a =
-31,-16,-17,-48,1,13,-30,3,9,-9,-14,-21,-53,7
7,-12,-4,9,17,10,43,39,-44,-35,37,-17,-46,38
-16,-13,18,8,32,41,14,2,-18,7,-28,11,-3,-52
17,-8,2,13,6,12,27,35,-15,-22,32,-13,-25,28
21,-17,-6,0,-27,2,-11,23,16,-22,20,-29,-19,14
13,-9,1,23,-13,-12,13,-2,-20,-14,4,-5,13,-16
-35,1,-6,-15,18,-9,-1,-31,-31,6,-32,13,-2,-26
5,14,-7,-9,-18,-24,-19,-13,23,10,5,3,16,21
-3,0,-3,8,-5,-15,3,-16,-16,0,-10,5,16,-17
26,-15,-4,4,-29,-1,-10,21,19,-20,22,-26,-11,15
-37,5,-6,-22,23,-2,-3,-24,-23,10,-28,13,-10,-14
-15,-1,-5,-8,3,-7,-3,-14,-14,-1,-13,2,-4,-9
17,-18,-3,-1,-23,4,-12,17,15,-18,12,-24,-16,4
-42,4,-5,-15,25,-7,2,-37,-37,10,-39,19,1,-33
a[0,0] => -31
a[-11,-6] => -15
a[-11,-9] => 12
a[4,-3] => -29
a[-13,8] => -44
a[11,-8] => -3
a[12,-6] => 15
a[8,-6] => -16
a[-7,5] => -24
a[:, 4] => [1, 17, 32, 6, -27, -13, 18, -18, -5, -29, 23, 3, -23, 25]
a[-13,11] => -17
a[11,11] => 2
a[0,-2] => -53
a[7,-10] => -18
a[-12] => [-16, -13, 18, 8, 32, 41, 14, 2, -18, 7, -28, 11, -3, -52]
a[:, 8] => [9, -44, -18, -15, 16, -20, -31, 23, -16, 19, -23, -14, 15, -37]
a[7,0] => 5
a[-1,-1] => -33
a[2,8] => -18
a[:, 3] => [-48, 9, 8, 13, 0, 23, -15, -9, 8, 4, -22, -8, -1, -15]
a[:, -14] => [-31, 7, -16, 17, 21, 13, -35, 5, -3, 26, -37, -15, 17, -42]
a[-6,9] => 0
a[:, -5] => [-9, -35, 7, -22, -22, -14, 6, 10, 0, -20, 10, -1, -18, 10]
a[-6,-9] => -15
a[12] => [17, -18, -3, -1, -23, 4, -12, 17, 15, -18, 12, -24, -16, 4]
a[-5,11] => -26
a[-9] => [13, -9, 1, 23, -13, -12, 13, -2, -20, -14, 4, -5, 13, -16]
a[3,9] => -22
a[-10,2] => -6
a[-2,4] => -23
a[0,3] => -48
a[:, 12] => [-53, -46, -3, -25, -19, 13, -2, 16, 16, -11, -10, -4, -16, 1]
a[-11,-13] => -8
a[10,-5] => 10

A =
[[ 23  -6  -8   1 -11 -10  15  -8 -18 -13  18 -10  -9 -11  13  26]
 [-33 -15  -3 -17 -32   0  27  12   8   3 -34 -10  -8  35  18   3]
 [ 22  -3  -6   0   9  -6  19  -4 -19  -1  33  -2 -17 -16  17   9]
 [  2 -10  10   8  14  11 -33  -8   2  10  19  -7  -3 -27 -21   5]
 [-32   1  13 -17 -32 -43  30  22 -19 -28   7  -6  36 -10 -19 -19]
 [ 23  14  -8   7   5  -8  15  -9  -5  -2  19 -11 -12  -9  15   7]
 [ -2  -7   6  11  12   6 -30 -11   2   9  16  -3  -4 -32 -20   4]
 [-22  16   0   7 -32  34  33  -5  27  20  17  11  49  -1  13  20]
 [ 23  -3 -11   6   9  -6  18 -12  -3  -5  25 -12  -5 -13  16  11]
 [-10 -15   0   5  14   9   1  22  -1  -2  10   6   5  -3  17   5]
 [-33  16 -37  10 -33  -1  16  21  19 -36   0   1  -9  -8 -20  12]
 [-26 -14   6 -11  15  -1  21  -5  -1   5   7  10   2 -10 -18  21]]
Indices start at 0.
(0, 0) = 23
(6, 12) = -4
(11, 12) = 2
(2, 11) = -2
(8, 6) = 18
(6, 2) = 6
(10, 10) = 0
(5, 8) = -5
(2, 5) = -6
(7, 0) = -22
(1, 0) = -33
(0, 5) = -10
(8, 4) = 9
(9, 15) = 5
(3, 5) = 11
(5, 10) = 19
(4, 1) = 1
(4, 8) = -19
(2, 15) = 9
(3, 14) = -21
(6, 14) = -20
(6, 8) = 2
(4, 3) = -17
(6, 5) = 6
(2, 13) = -16
(2, 1) = -3
(8, 9) = -5
(6, 0) = -2
(3, 2) = 10
(6, 6) = -30
(6, 7) = -11
(0, 12) = -9
(7, 3) = 7
(2, 10) = 33
(1, 14) = 18
(1, 8) = 8
(10, 1) = 16

W = [6714, 6314, 6830, 2168, 1384, 7943, 7218]
W[0]: 6714
W[-6]: 6314
W[-3]: 1384
W[2]: 6830
